Below is a small trained network, with its code and all its weights. Each question gives an input and a class and asks what happens when units are switched off, that is, made to give their printed mean instead of their output.

import numpy as np


def w(rows, s, z=0):
    codes = np.array(rows[::2]) - 128.0
    scale = np.full(codes.shape[1], s)
    scale[-1] = z or s
    return codes * scale


def norm(h):
    return h / np.sqrt((h * h).mean(-1, keepdims=True) + 1e-5)


def f(y):
    return np.maximum(y, 0)


def log_softmax(a):
    a = a - a.max(-1, keepdims=True)
    return a - np.log(np.exp(a).sum(-1, keepdims=True))


def net(x, mask):
    res = np.array(x, float).reshape(1, 7) / 4 @ E
    u = 0
    for l in range(4):
        y = f(norm(res) @ A[l][:, :-1].T + A[l][:, -1])
        res = res + np.where(mask[u : u + 8], y, B[l][:, -1]) @ B[l][:, :-1]
        u += 8
    return log_softmax(norm(res)[-1] @ U[:, :-1].T + U[:, -1])


A, B = {}, {}
E = w([
[187,171,128,96,119,204,108,145,150],'x0',
[152,172,141,119,115,95,203,84,92],'x1',
[111,126,83,150,175,159,173,189,98],'x2',
[89,189,130,247,174,206,133,38,187],'x3',
[128,128,128,128,127,128,128,127,132],'x4',
[107,196,195,141,107,56,166,215,164],'x5',
[116,128,123,116,129,137,132,127,133],'x6',
],0.0015)
A[0] = w([
[165,226,104,104,122,207,123,143,129,81],'0.n1',
[176,177,148,117,90,90,152,42,79,121],'0.n2',
[190,186,110,89,131,159,92,136,165,51],'0.n3',
[127,98,138,176,196,87,117,117,119,84],'0.n4',
[33,65,179,174,168,100,166,94,96,243],'0.n5',
[37,89,132,138,153,62,115,108,103,1],'0.n6',
[218,184,118,99,68,191,93,176,146,11],'0.n7',
[135,108,202,144,91,105,3,90,205,140],'0.n8',
],0.0026,0.0015)
B[0] = w([
[62,1,211,125,129,108,171,153,107,192],'0.n1',
[82,145,110,108,201,141,145,139,53,200],'0.n2',
[109,98,183,116,105,137,238,146,102,165],'0.n3',
[113,120,146,106,99,185,133,166,112,157],'0.n4',
[185,107,175,89,106,198,152,152,102,252],'0.n5',
[71,76,203,205,120,181,232,100,69,158],'0.n6',
[43,46,193,187,137,126,207,67,94,178],'0.n7',
[111,163,120,68,221,56,175,81,137,219],'0.n8',
],0.0031,0.0022)
A[1] = w([
[60,161,146,201,166,169,100,92,178,117],'1.n1',
[49,105,141,178,86,85,129,135,115,102],'1.n2',
[129,59,75,78,26,116,103,190,120,23],'1.n3',
[79,68,130,80,147,175,12,144,189,255],'1.n4',
[108,103,89,191,190,182,167,220,103,210],'1.n5',
[125,154,149,184,110,150,153,63,152,84],'1.n6',
[41,251,166,121,32,73,110,224,211,2],'1.n7',
[142,157,145,206,121,134,112,67,147,74],'1.n8',
],0.0028,0.00084)
B[1] = w([
[120,158,70,87,71,108,170,216,42,217],'1.n1',
[172,114,164,126,139,238,135,85,99,159],'1.n2',
[103,225,114,112,91,142,77,176,122,186],'1.n3',
[174,183,161,162,140,132,240,110,60,205],'1.n4',
[105,173,150,64,178,51,177,28,206,251],'1.n5',
[101,80,120,117,65,108,123,191,155,191],'1.n6',
[251,96,85,219,158,140,173,57,116,181],'1.n7',
[86,100,129,89,102,90,102,232,195,169],'1.n8',
],0.0029,0.0025)
A[2] = w([
[187,149,188,115,186,176,130,192,121,134],'2.n1',
[213,38,5,75,112,175,64,33,76,100],'2.n2',
[61,168,62,178,77,135,134,146,165,103],'2.n3',
[153,112,125,186,166,145,180,46,132,233],'2.n4',
[141,143,138,60,114,52,168,110,72,254],'2.n5',
[116,187,94,87,154,106,230,69,134,170],'2.n6',
[44,175,83,189,71,143,123,107,187,13],'2.n7',
[65,173,127,123,44,193,164,159,120,236],'2.n8',
],0.0028,0.00089)
B[2] = w([
[109,143,111,219,119,97,133,59,47,161],'2.n1',
[214,164,137,237,139,49,187,175,220,179],'2.n2',
[173,168,50,58,63,87,20,208,47,145],'2.n3',
[193,160,82,130,94,68,118,255,106,209],'2.n4',
[63,182,106,154,161,229,72,176,191,243],'2.n5',
[136,126,153,136,172,103,37,131,145,254],'2.n6',
[88,147,56,29,37,123,100,217,150,143],'2.n7',
[162,84,170,91,138,129,68,161,16,190],'2.n8',
],0.0024,0.0041)
A[3] = w([
[103,92,117,92,47,109,233,114,207,6],'3.n1',
[75,156,75,173,139,182,193,135,137,81],'3.n2',
[72,188,165,75,254,147,120,95,146,127],'3.n3',
[168,79,32,92,154,153,157,122,141,129],'3.n4',
[74,155,66,143,52,134,138,147,139,125],'3.n5',
[128,203,142,172,210,122,114,155,87,143],'3.n6',
[124,156,101,82,65,122,60,183,82,96],'3.n7',
[87,24,192,146,102,191,198,107,103,165],'3.n8',
],0.0034,0.0016)
B[3] = w([
[146,47,116,232,241,189,155,95,196,129],'3.n1',
[25,188,172,40,79,65,109,209,97,151],'3.n2',
[55,27,76,128,156,134,33,25,175,222],'3.n3',
[139,195,252,178,79,22,143,135,194,155],'3.n4',
[165,119,153,33,145,96,37,200,30,143],'3.n5',
[208,53,86,126,146,205,64,20,144,252],'3.n6',
[81,152,63,162,82,198,43,198,64,193],'3.n7',
[106,74,244,229,66,212,185,127,92,189],'3.n8',
],0.0028,0.0041)
U = w([
[129,79,123,198,185,197,32,114,69,233],'0',
[50,233,20,60,43,130,50,255,21,196],'1',
[32,54,226,211,72,196,241,110,51,115],'2',
[144,93,78,208,145,209,58,59,124,178],'3',
[244,206,83,231,156,60,218,100,167,131],'4',
[34,118,38,58,214,62,50,9,210,106],'5',
[106,108,49,144,189,205,71,32,70,59],'6',
[49,228,26,55,31,19,233,52,211,2],'7',
],0.0038,0.0028)

Each question gives the input, the list of numbers given to net, and the class t.
The units are the neurons (one row each of A and B). Each row of codes is followed by its name. A weight is (code - 128) times the scale printed after its matrix; where a second scale follows, it is the last column's (A, B and U).
mask holds one flag per neuron, layer by layer. A switched-off neuron (its flag False) gives its mean, the last column of its row in B, instead of its output. The means were averaged over made-up inputs and are rounded, as every weight is.
A unit's drop is (log p(t) with every unit on - log p(t) with that unit switched off) / (log p(t) with every unit on - log p(t) with every unit switched off).
The circuit of an input: a set's keep is (log p(t) with only the set's units on - log p(t) with every unit switched off) / (log p(t) with every unit on - log p(t) with every unit switched off). Starting from the 12 units with the biggest drops (on a tie, the unit counted first), units are removed one at a time, each time the one whose removal leaves the highest keep (on an exact tie, the one counted first), for as long as the keep stays at least 0.8.
units of the circuit, in order: the units of the circuit, biggest drop first
most important unit: the unit with the biggest drop
top k neurons: the k neurons with the biggest drops, biggest first
top k neurons in layer l: the k neurons of layer l with the biggest drops, biggest first
input [1,-1,-7,-3,-6,-5,0], class 5: units of the circuit, in order -> (0.n8, 3.n8)
input [-5,-5,-3,-2,-3,4,0], class 2: top 2 neurons in layer 0 -> (0.n6, 0.n2)
input [0,-6,8,-3,1,8,5], class 4: most important unit -> 1.n7
input [-5,-4,-2,-6,1,8,0], class 4: units of the circuit, in order -> (1.n7, 3.n3)
input [4,-7,8,-6,-5,-1,-6], class 5: units of the circuit, in order -> (1.n5, 0.n5, 3.n8)
input [6,6,-4,2,2,-7,-2], class 4: units of the circuit, in order -> (2.n2, 2.n4, 3.n3)
input [-5,2,8,3,3,-7,0], class 5: units of the circuit, in order -> (1.n5, 3.n2)
input [6,-7,8,-3,0,4,6], class 5: units of the circuit, in order -> (1.n5, 0.n5, 3.n3)
input [5,-1,-4,0,2,1,3], class 2: units of the circuit, in order -> (0.n7, 0.n3)
input [2,1,8,6,7,3,-7], class 5: units of the circuit, in order -> (1.n5, 3.n3)
input [3,-3,8,5,0,-4,-1], class 5: units of the circuit, in order -> (1.n5, 3.n2, 3.n3)
input [8,5,2,3,2,7,3], class 2: units of the circuit, in order -> (0.n1, 0.n7)
input [-4,3,-6,-7,7,-7,-2], class 1: top 4 neurons in layer 1 -> (1.n5, 1.n3, 1.n7, 1.n2)
input [1,5,1,-1,7,8,-1], class 4: units of the circuit, in order -> (1.n7)
input [-5,8,4,2,4,7,-7], class 6: top 2 neurons in layer 2 -> (2.n2, 2.n6)
input [-1,-3,3,0,-3,-5,-3], class 4: top 2 neurons -> (2.n4, 2.n2)
input [-7,-2,-5,3,2,-2,-4], class 2: top 2 neurons -> (0.n6, 1.n5)
input [6,-1,8,-4,3,-8,3], class 4: top 2 neurons -> (2.n2, 3.n4)
input [5,7,2,-3,5,3,6], class 6: top 3 neurons in layer 0 -> (0.n2, 0.n5, 0.n6)
input [4,8,-3,-3,5,5,-7], class 6: top neuron -> (0.n2)
input [4,-1,1,6,-2,4,-4], class 1: top 2 neurons -> (1.n1, 1.n6)
input [-5,5,6,1,3,-5,1], class 5: top 2 neurons in layer 3 -> (3.n8, 3.n2)
